Below are the code and all the weights of a small trained network. Each question names an input and a class and asks about switching units off, where a switched-off unit gives its printed mean instead of its output.

import numpy as np


def w(rows, s, z=0):
    codes = np.array(rows[::2]) - 128.0
    scale = np.full(codes.shape[1], s)
    scale[-1] = z or s
    return codes * scale


def f(y):
    return y / 2 * (1 + np.tanh(0.7978845608 * (y + 0.044715 * y**3)))


def log_softmax(a):
    a = a - a.max(-1, keepdims=True)
    return a - np.log(np.exp(a).sum(-1, keepdims=True))


def net(x, mask):
    res = np.array(x, float).reshape(1, 2) / 4 @ E
    y = f(res @ A[0][:, :-1].T + A[0][:, -1])
    res = res + np.where(mask, y, B[0][:, -1]) @ B[0][:, :-1]
    return log_softmax(res[-1] @ U[:, :-1].T + U[:, -1])


A, B = {}, {}
E = w([
[247,120,81,134,120,147,127,78,228,9],'x0',
[79,86,102,136,196,76,184,159,177,6],'x1',
],0.015)
A[0] = w([
[81,151,149,84,123,116,138,166,63,154,68],'N0',
[185,101,102,181,141,175,118,106,157,96,96],'N1',
[108,62,118,103,114,123,164,122,156,142,246],'N2',
[169,111,149,114,122,170,119,111,176,106,79],'N3',
[65,86,111,180,116,126,143,134,145,74,65],'N4',
[172,175,161,152,112,255,35,27,152,175,64],'N5',
[134,169,198,162,80,127,61,137,168,149,230],'N6',
[71,51,75,132,120,56,161,121,167,113,88],'N7',
[130,92,76,158,207,71,191,161,181,71,133],'N8',
[208,82,67,173,120,140,126,29,182,95,137],'N9',
[179,129,78,154,110,132,96,96,229,113,98],'N10',
],0.0088,0.011)
B[0] = w([
[68,183,102,147,184,68,112,117,85,200,185],'N0',
[117,142,151,174,134,107,126,122,103,146,190],'N1',
[121,56,185,137,99,180,114,139,176,95,201],'N2',
[98,248,117,140,210,81,132,89,66,188,166],'N3',
[228,178,51,98,182,21,127,140,46,214,160],'N4',
[194,88,78,115,90,124,142,146,79,164,206],'N5',
[152,46,105,132,103,157,155,143,199,128,201],'N6',
[162,139,75,158,86,137,139,149,84,179,178],'N7',
[186,67,103,104,96,157,149,133,126,154,241],'N8',
[73,123,159,146,132,99,101,119,157,178,250],'N9',
[110,133,143,181,128,108,93,75,138,169,214],'N10',
],0.014,0.017)
U = w([
[230,86,2,97,57,142,160,127,66,133,85],'0',
[21,137,165,197,175,48,86,95,87,148,106],'1',
[89,6,186,114,47,244,146,133,232,66,255],'2',
[129,168,104,57,146,124,120,102,145,68,82],'3',
[162,174,186,40,188,95,115,113,170,59,85],'4',
],0.0091,0.0093)

Each question gives the input, the list of numbers given to net, and the class t.
The units are the neurons (one row each of A and B). Each row of codes is followed by its name. A weight is (code - 128) times the scale printed after its matrix; where a second scale follows, it is the last column's (A, B and U).
mask holds one flag per neuron, in row order. A switched-off neuron (its flag False) gives its mean, the last column of its row in B, instead of its output. The means were averaged over made-up inputs and are rounded, as every weight is.
A unit's drop is (log p(t) with every unit on - log p(t) with that unit switched off) / (log p(t) with every unit on - log p(t) with every unit switched off).
The circuit of an input: a set's keep is (log p(t) with only the set's units on - log p(t) with every unit switched off) / (log p(t) with every unit on - log p(t) with every unit switched off). Starting from all 11 units, units are removed one at a time, each time the one whose removal leaves the highest keep (on an exact tie, the one counted first), for as long as the keep stays at least 0.8.
circuit, biggest first: the units of the circuit, biggest drop first
most important unit: the unit with the biggest drop
k most important neurons: the k neurons with the biggest drops, biggest first
drop of u: that unit's drop, to one decimal
input [-3,0], class 2: circuit, biggest first : (N3 N4)
input [6,-4], class 1: most important unit : N9
input [6,-5], class 1: 4 most important neurons : (N9 N8 N10 N3)
input [4,-3], class 1: 3 most important neurons : (N8 N9 N3)
input [-3,-2], class 2: circuit, biggest first : (N3 N4)
input [3,-3], class 2: 2 most important neurons : (N4 N0)
input [-3,4], class 0: 4 most important neurons : (N9 N6 N7 N4)
input [-5,-5], class 0: 2 most important neurons : (N9 N6)
input [4,3], class 1: 2 most important neurons : (N6 N9)
input [2,3], class 2: 2 most important neurons : (N5 N0)
input [5,-4], class 1: 4 most important neurons : (N8 N9 N10 N3)
input [-6,-7], class 0: 3 most important neurons : (N5 N9 N6)
input [-4,-5], class 0: drop of N6 : 0.1
input [0,-3], class 2: drop of N4 : 0.4
input [4,2], class 1: most important unit : N6
input [-1,3], class 2: drop of N2 : 0.1
